Here is a tiny trained network, its code and every weight. The questions are about switching its units off for an input and a class, where a switched-off unit gives its printed mean instead of its output.

import numpy as np


def w(rows, s, z=0):
    codes = np.array(rows[::2]) - 128.0
    scale = np.full(codes.shape[1], s)
    scale[-1] = z or s
    return codes * scale


def f(y):
    return np.maximum(y, 0)


def log_softmax(a):
    a = a - a.max(-1, keepdims=True)
    return a - np.log(np.exp(a).sum(-1, keepdims=True))


def net(x, mask):
    res = np.array(x, float).reshape(1, 3) / 4 @ E
    y = f(res @ A[0][:, :-1].T + A[0][:, -1])
    res = res + np.where(mask, y, B[0][:, -1]) @ B[0][:, :-1]
    return log_softmax(res[-1] @ U[:, :-1].T + U[:, -1])


A, B = {}, {}
E = w([
[129,156,58],'x0',
[255,127,152],'x1',
[112,240,163],'x2',
],0.014)
A[0] = w([
[187,63,131,175],'N1',
[60,76,108,213],'N2',
[129,69,136,149],'N3',
[92,115,211,255],'N4',
[85,122,97,140],'N5',
[139,172,184,21],'N6',
[202,130,190,117],'N7',
[186,73,130,179],'N8',
[35,191,158,164],'N9',
[83,77,107,191],'N10',
[125,160,122,100],'N11',
[139,169,143,124],'N12',
[223,93,52,54],'N13',
[107,244,86,99],'N14',
[200,98,232,121],'N15',
[52,104,97,182],'N16',
[120,11,157,211],'N17',
[200,115,215,91],'N18',
[82,103,115,181],'N19',
[134,239,81,75],'N20',
[176,58,193,178],'N21',
[79,67,142,68],'N22',
[186,171,149,54],'N23',
[129,110,166,67],'N24',
[87,76,107,185],'N25',
[160,230,124,92],'N26',
[176,171,122,151],'N27',
[98,72,116,157],'N28',
[61,193,79,44],'N29',
[184,95,111,104],'N30',
[72,164,143,134],'N31',
[62,121,85,150],'N32',
[193,92,110,97],'N33',
[202,188,159,51],'N34',
[90,129,248,216],'N35',
[157,81,141,201],'N36',
[162,190,138,109],'N37',
[86,159,56,173],'N38',
[88,173,118,22],'N39',
[90,84,110,183],'N40',
[182,190,157,52],'N41',
[120,160,182,80],'N42',
[34,160,197,194],'N43',
[132,231,103,76],'N44',
],0.017,0.0052)
B[0] = w([
[179,118,83,225],'N1',
[77,132,199,219],'N2',
[105,119,79,186],'N3',
[254,203,203,207],'N4',
[40,128,112,175],'N5',
[133,146,193,164],'N6',
[66,94,92,214],'N7',
[186,100,94,217],'N8',
[232,157,96,235],'N9',
[103,123,183,199],'N10',
[124,114,102,148],'N11',
[94,148,155,162],'N12',
[182,246,133,219],'N13',
[106,103,81,210],'N14',
[95,59,109,234],'N15',
[79,104,142,215],'N16',
[73,66,101,249],'N17',
[82,99,86,219],'N18',
[90,123,159,186],'N19',
[99,123,77,197],'N20',
[165,71,109,232],'N21',
[125,85,170,185],'N22',
[60,114,186,179],'N23',
[64,80,58,147],'N24',
[77,105,206,196],'N25',
[63,102,155,198],'N26',
[123,92,185,180],'N27',
[80,112,186,189],'N28',
[141,105,32,200],'N29',
[190,163,95,189],'N30',
[204,183,75,189],'N31',
[93,134,105,200],'N32',
[238,137,102,198],'N33',
[84,117,172,198],'N34',
[152,201,197,219],'N35',
[143,84,73,197],'N36',
[83,83,185,177],'N37',
[83,92,50,193],'N38',
[189,104,45,165],'N39',
[83,108,196,189],'N40',
[106,96,170,184],'N41',
[131,149,145,164],'N42',
[231,187,137,236],'N43',
[61,90,70,193],'N44',
],0.0092,0.017)
U = w([
[94,124,237,104],'0',
[118,132,63,1],'1',
[40,131,125,230],'2',
[176,160,102,235],'3',
[154,250,133,75],'4',
],0.018,0.0031)

Each question gives the input, the list of numbers given to net, and the class t.
The units are the neurons (one row each of A and B). Each row of codes is followed by its name. A weight is (code - 128) times the scale printed after its matrix; where a second scale follows, it is the last column's (A, B and U).
mask holds one flag per neuron, in row order. A switched-off neuron (its flag False) gives its mean, the last column of its row in B, instead of its output. The means were averaged over made-up inputs and are rounded, as every weight is.
A unit's drop is (log p(t) with every unit on - log p(t) with that unit switched off) / (log p(t) with every unit on - log p(t) with every unit switched off).
The circuit of an input: a set's keep is (log p(t) with only the set's units on - log p(t) with every unit switched off) / (log p(t) with every unit on - log p(t) with every unit switched off). Starting from the 12 units with the biggest drops (on a tie, the unit counted first), units are removed one at a time, each time the one whose removal leaves the highest keep (on an exact tie, the one counted first), for as long as the keep stays at least 0.8.
units of the circuit, in order: the units of the circuit, biggest drop first
most important unit: the unit with the biggest drop
top k neurons: the k neurons with the biggest drops, biggest first
drop of u: that unit's drop, to one decimal
input [3,5,-5], class 3: top neuron => [N13]
input [5,0,7], class 1: top 3 neurons => [N9, N29, N39]
input [5,0,0], class 2: top 4 neurons => [N9, N43, N33, N1]
input [6,1,7], class 2: top 2 neurons => [N26, N37]
input [-4,0,-3], class 0: top 3 neurons => [N29, N38, N44]
input [-3,1,1], class 0: top 2 neurons => [N9, N13]
input [8,0,-1], class 2: top 2 neurons => [N9, N43]
input [7,1,-2], class 3: top 2 neurons => [N17, N13]
input [4,-6,1], class 1: top 4 neurons => [N9, N29, N31, N39]
input [8,1,-4], class 3: top 2 neurons => [N13, N35]
input [3,7,-8], class 3: top 2 neurons => [N13, N33]
input [-4,0,-7], class 0: top 2 neurons => [N25, N29]
input [2,0,5], class 1: top 3 neurons => [N2, N9, N25]
input [2,2,0], class 3: units of the circuit, in order => [N17]
input [7,2,-2], class 3: top 2 neurons => [N35, N4]
input [1,5,2], class 2: top 2 neurons => [N4, N35]
input [1,4,1], class 2: drop of N22 => 0.2
input [-4,-4,0], class 0: drop of N13 => 0.3
input [4,5,4], class 2: drop of N20 => 0.1
input [1,7,7], class 2: most important unit => N44
input [6,-6,2], class 1: drop of N43 => 0.0
